Each row has a name. Each piece below is followed by the name of the row it came from, unless a question asks for something else. Each question is about the rows just above it.

tumef: [137 159 158 108 106 166 175]
fifu: [112  64 121 110 116 135 165]
vul: [175 158 158 137 166 106 108]
seli: [175 107 158 108 166 137 157]
[108 106 166 137 158 158 175] is which row reordered?	vul
[157 137 166 108 158 107 175] is which row reordered?	seli
Put [158 158 137 166 175 108 106] back in order: which row is it?	vul
Which row holds these entries in another order? [107 108 137 157 158 166 175]	seli
[175 166 106 108 158 159 137] is which row reordered?	tumef
Which row holds these entries in another order? [165 135 116 110 121  64 112]	fifu

Tugat: [101 139 170 159 121 102 137 109 141 124 118]
famar: [159 141 101 118 124 170 121 139 101 109 137]
bofod: [157 127 110 110 142 102 137 173 142 113 170]
mosil: [148 117 116  56 138 142 129 168 156 130 122]
nisol: [136 123  77 102 167 110 145  90 172 163 138]
Put [110 145  90 172 163 138 136 123  77 102 167] back in order: which row is it?	nisol
Put [130 156  56 142 117 148 122 129 116 168 138] back in order: which row is it?	mosil
[101 102 109 118 121 124 137 139 141 159 170] is which row reordered?	Tugat
Which row holds these entries in another order? [137 109 101 139 121 170 124 118 101 141 159]	famar

feka: [152 126 158 120 127 167 141 157 155 129 159 120 144 121 135 138 101 134
  85 157 165 152 101 103 145  61 141 142 130  99 122 137 163 135 158  84]
Lede: [120 130 120 161 130 107 157  97 115 123 108 124  95 133 120 113 131 151
 130 110  67 102 156 141 108 160 113 123 132 157 130 151 110 107 122 135]
mimu: [158 105 148 141 158  92 133 118 154 131 145 151 120 146 101 177  91 105
  69 170 177 110  87 113 147 124 102 119 133 157 109 131 125 140 161 156]
dos: [132 123 141 145 124 165 138 145 151 123 140  94 115 109 115  99 112 153
 106 126 102 114 135 132 110 116 131 160 116  90 136 131 129 125 137 101]
mobi: [121  96 111 158 132 139  78 145 141 138 118 115 145 120 155  87 171 108
 138 139 126 110 101 104  89 163 159 100 120 104 116  79 151  65 160 128]
mef: [115 117 131 131 130 127  96 101 144 133 149 104  76 110 112 132  77  52
 160 149 109 148 124  95 161 126 152 128 127 184 120 144 121 131 100 127]
pofur: [136 146 126 136  72 126  79 112 144 115 159 129  93 132  70 140 120 128
 138  99  95  90 144 118 117 147 149  71 149 117 105 110 145 152 172 147]
Gul: [ 95 136 117 150 140 119 126 145 136  71 144 149 138 147 126 172 128  99
 129 132  72 152 147  90 159 105  70 118 144 117  79  93 112 115 146 110]
Komo: [128  79 147 150 147  99 144  93 145 117 149 120 117 146  71 136 118 136
  72 144  90  70 126 112 126 152 115 110 138 172 105 159 129  95 140 132]
Nofen: [124 161 127  52  96 148  77  95 115 131 126 130 127 109 149 104 132 128
 159 100 133 184 120 149 110 144 112 127 144 131 131 117 101 152  76 121]
vom: [157 145 159 122 121 143 158 103 126  61 142 167 127 158 152 137  84 163
 135 141 152 101 134 155 141  85 165 138 129 135 130 120  99 101 120 157]
Which row holds these entries in another order? [152 135 101 141 122  84 144 138  99 165  61 127 129 157 145 163 152 158
 158 135 130 134 126 159 142 120 121 167 137 101  85 141 155 103 157 120]	feka
[117 129 126  72  70 126  90 115 138 145 150 136 136 112 146 110 119 147
 172  93 105  99 118  95 140 144 152  71 159 147 149 128 132  79 117 144] is which row reordered?	Gul
Which row holds these entries in another order? [132 128  79 147 150 147  99 144  93 145 117 149 120 117 146  71 136 118
 136  72 144  90  70 126 112 126 152 115 110 138 172 105 159 129  95 140]	Komo
Which row holds these entries in another order? [172 138 149 136 126 128 150 147 120 115 140 132  79  90 117 110 152  70
 112  99 129 126 145 136 118 105 147 146 144 117 159  95 144  71  93  72]	Komo
Which row holds these entries in another order? [121  76 152 101 117 131 131 144 127 112 144 110 149 120 184 133 100 159
 128 132 104 149 109 127 130 126 131 115  95  77 148  96  52 127 161 124]	Nofen

Muveb: [ 77 142 150 107 150 124]
mirep: [ 97  82 165  63 176 108]
karo: [145 102 142  78 157 140]
Put [140 102 145  78 157 142] back in order: which row is it?	karo
[108 176  63 165  82  97] is which row reordered?	mirep

pugok: [127 191 157 131]
Dasa: [115 102 100 115]
Pofib: [115 116 135 100]
por: [135 112 177 133]
gobab: [120 105 195 113]
risal: [106 169  78 116]
Kamo: [115 116 102 100]
Laz: [112 195 105 120]
Vobub: [109  63  48 123]
[120 112 105 195] is which row reordered?	Laz
Which row holds these entries in another order? [100 102 116 115]	Kamo

Bek: [103 116 158 117 110 139 124 163 135 144 119 122 114 156 190 165 131 114
 118 117 153  78 173 165 146]
depov: [105 109 151 119 112 142 137 162 123 151 102 127 115 167 203 167 139 124
  95 113 146  70 169 167 145]
Met: [ 99 114 168 102 111 138 117 169 126 148 130 121 116 156 192 163 131 115
 110 130 162  78 164 166 140]
vigaz: [104 110 147 115 110 151 139 164 129 146 117 126 106 163 202 157 126 123
 118 116 138  66 177 172 149]
gese: [102 110 142 115 112 149 145 163 127 145 114 129 109 157 185 161 132 119
 113 120 143  68 177 175 151]
mir: [105 112 149 118 108 144 141 167 126 140 118 122 105 163 196 158 127 120
 115 117 147  71 175 180 148]
des: [104 110 158 115 113 137 127 160 130 142 119 116 113 156 190 166 133 112
 118 123 149  75 172 170 147]
Ripat: [118 140 108 114 154 161 174 102 116 157 111 161  82 129 117 145 157 119
 182 137 128 120 145 127 150]
tivul: [102 110 142 115 112 149 145 163 127 145 114 129 109 157 185 161 132 124
 111 114 137  70 174 169 147]
Ruva: [ 96 111 147 117 110 146 133 163 130 134 121 120 110 156 195 156 131 120
 118 118 145  65 180 179 150]
lakef: [106 112 160  91 108 144 116 158 125 151 123 122 107 148 187 157 125 110
 112 129 165  73 174 171 143]
fav: [102 118 154 116 114 140 127 157 137 145 120 128 111 157 182 161 129 118
 117 108 150  82 174 161 145]
Put [129 165  73 174 171 143 106 112 160  91 108 144 116 158 125 151 123 122
 107 148 187 157 125 110 112] back in order: which row is it?	lakef
[151 102 110 142 115 112 149 145 163 127 145 114 129 109 157 185 161 132
 119 113 120 143  68 177 175] is which row reordered?	gese
[145 161 174  82 150 108 117 118 129 161 182 157 111 128 120 145 137 157
 127 140 114 116 154 118 102] is which row reordered?	fav

Parol: [105  90  51 141]
Nat: [143 131 135 134]
molig: [ 91 141  52 105]
bipaz: [ 91  51 105 141]
bomu: [141  91 105  51]
gokal: [129 143 133 129]
zigu: [118 172 107 141]
[141 118 172 107] is which row reordered?	zigu
Which row holds these entries in another order? [ 52  91 105 141]	molig
Which row holds these entries in another order? [134 135 131 143]	Nat
[ 90  51 141 105] is which row reordered?	Parol
Which row holds these entries in another order? [129 129 143 133]	gokal
[141 105  90  51] is which row reordered?	Parol
[105  91 141  52] is which row reordered?	molig

bep: [124 138 129 138]
voli: [ 95  44 135  83]
Sati: [133 101  70 122]
Kilod: [109  71 135  83]
Vobel: [134  70 122 101]
nis: [139 129 124 138]
ganu: [134 109  71  83]
Which row holds these entries in another order? [138 139 129 124]	nis
Put [101  70 133 122] back in order: which row is it?	Sati
Which row holds these entries in another order? [ 83 135  71 109]	Kilod
Which row holds these entries in another order? [101 122  70 134]	Vobel
Put [ 71  83 109 134] back in order: which row is it?	ganu
Which row holds these entries in another order? [124 129 138 138]	bep

gavi: [112 157 129 103 112]
Tis: [ 47 130 113 143 116]
Zaret: [128 148 124 173 180]
sorun: [117  47 113 130 143]
Lako: [109 186 133 101 116]
fosi: [108 180 132 101 115]
revik: [117 144 130 113  47]
lag: [148 180 124 128 172]
[101 132 180 108 115] is which row reordered?	fosi
[112 103 129 157 112] is which row reordered?	gavi
Put [ 47 113 117 130 143] back in order: which row is it?	sorun
Put [101 186 116 133 109] back in order: which row is it?	Lako
Which row holds these entries in another order? [124 128 148 172 180]	lag
Put [143 117  47 113 130] back in order: which row is it?	sorun
Which row holds these entries in another order? [116 143 113 130  47]	Tis

pavu: [134 103 149  82  82 147 136 155 112 132 165 168 123 123 120 109 105 189
 151 113 162 134 150 135 183 136]
Mut: [143 104 150 135 115 120 116 151 141 128 114 158 129 151 115 140 159 116
 119 199 142 101 102 109 125 144]
Suz: [110 122 136 168 136 100 115 105 147 158 115 140  96 130 142 127 130 144
 132 144 142 122 128 125 144 135]
miraz: [144 127 125 140 130 136 132 144 135 122 142  95 110 105 100 158 128 130
 147 144 136 122 142 168 115 115]
piven: [142 130  86 140 118  92 162  82 111 130 125 116  98 128 136 108 116 138
 133 105 127 137 138 135 135 125]
Zubut: [145 136 100 161 108  99  93 119 162 133  81 118 152 131 130 159 133 140
 130 151 142 119 123 123 141 136]
kedut: [ 99 130 145 108 118 151 161 133 123  93 140 152 119 136 100 130 119 158
 136 162 131 123 142  81 141 133]
zorum: [136 162 131 123 133 145 119  99 130 141  93 119 108 118 130 140 123 100
 152 133 136  81 142 151 158 162]
Put [136 145 136 100 161 108  99  93 119 162 133  81 118 152 131 130 159 133
 140 130 151 142 119 123 123 141] back in order: which row is it?	Zubut
Put [ 81  93  99 100 108 118 119 119 123 123 130 130 131 133 133 136 136 140
 141 142 145 151 152 158 161 162] back in order: which row is it?	kedut
Which row holds these entries in another order? [135 100 132 136 115 127 144 140 147 128 144 122 130 168  96 130 122 110
 115 125 142 105 142 144 136 158]	Suz
[ 81  93  99 100 108 118 119 119 123 123 130 130 131 133 133 136 136 140
 141 142 145 151 152 159 161 162] is which row reordered?	Zubut
Put [133 141  81 142 123 131 162 136 158 119 130 100 136 119 152 140  93 123
 133 161 151 118 108 145 130  99] back in order: which row is it?	kedut
Put [158 119 108 162  93 119 118 123 141 123 145 140 136 151 131  81 130 130
 100 133 136 133 142 152  99 161] back in order: which row is it?	kedut

zoru: [124 153 163 122 111 124  71  66  94 112 164 117  65]
lak: [125 111 100 124  74 178 128 120 149 196 155 152 190]
zabu: [163  94 124 117 163 124 112 111 153  71 122  65  66]
topom: [210 139 179 136 174 178 125 104 179  92 169 125 102]
[ 65 117 164 112  94  66  71 124 111 122 163 153 124] is which row reordered?	zoru
Put [102 210 139 179 136 174 178 125 104 179  92 169 125] back in order: which row is it?	topom
Which row holds these entries in another order? [ 66 163  94 124 117 163 124 112 111 153  71 122  65]	zabu
[102 125 169  92 179 104 125 178 174 136 179 139 210] is which row reordered?	topom

nam: [156 171 175 176 156 154 178 166 157 167 165 174 165 161 150 169 190 155
 179]
pebas: [162 163 178 156 164 161 160 166 169 155 172 185 172 146 160 198 168 170
 159]
Zamo: [162 156 165 169 168 158 162 161 169 150 182 176 176 196 177 180 188 193
 176]
zokap: [169 163 156 165 161 173 182 173 173 169 164 173 174 161 174 164 167 185
 180]
kip: [159 179 162 165 182 162 177 158 167 169 154 170 173 164 155 166 164 156
 173]
Vapur: [165 163 179 153 185 162 170 162 176 159 156 160 162 172 174 160 172 162
 159]
Zopar: [163 167 183 176 180 171 166 165 170 170 164 168 157 171 159 159 170 163
 154]
Bedi: [162 173 154 167 165 166 179 156 162 164 164 159 158 182 172 155 177 170
 169]
rezi: [170 167 179 163 161 175 186 164 166 172 173 167 154 180 179 177 165 164
 181]
Dadal: [173 180 169 173 156 161 163 167 164 185 174 165 174 183 164 173 173 169
 161]
digu: [187 172 179 166 167 162 160 171 158 161 167 172 184 158 161 180 169 178
 164]
Which row holds these entries in another order? [173 169 161 173 180 169 173 156 161 163 167 164 185 174 165 174 183 164
 173]	Dadal
Put [169 170 177 155 172 182 158 159 164 164 162 156 179 166 165 167 154 173
 162] back in order: which row is it?	Bedi

Vaze: [142 130  98 147 116 134 119 160 116 187 123 209  54 105 143 113 117]
Depa: [ 85 170 115 142 123 122  60 129 155  82  99 151 209 113 112  55 137]
Nup: [ 82 170 209 137 142 113  60 123  85  99  55 112 122 129 151 155 114]
dudig: [ 78  94 125 110  60 192  84 147 174 129 170 167 154 217 159 190 110]
Put [130 116 134 187 147 116 117 123 160  54 113 119 143 209 142  98 105] back in order: which row is it?	Vaze
Which row holds these entries in another order? [ 55  60  82  85  99 112 113 115 122 123 129 137 142 151 155 170 209]	Depa
Which row holds these entries in another order? [ 85  99  55 112 122 129 151 155 114  82 170 209 137 142 113  60 123]	Nup
Put [209 155 137 122 170 129  99  85 123 114 151  82 142 112  60  55 113] back in order: which row is it?	Nup
Put [113 112  55 137  85 170 115 142 123 122  60 129 155  82  99 151 209] back in order: which row is it?	Depa

gamom: [138  55 123 129]
laga: [122 119 125 107]
tete: [124 138 129  55]
zib: [124  88 129 147]
Put [138 129  55 124] back in order: which row is it?	tete
[129 138  55 123] is which row reordered?	gamom
Put [119 125 122 107] back in order: which row is it?	laga
[ 55 123 129 138] is which row reordered?	gamom

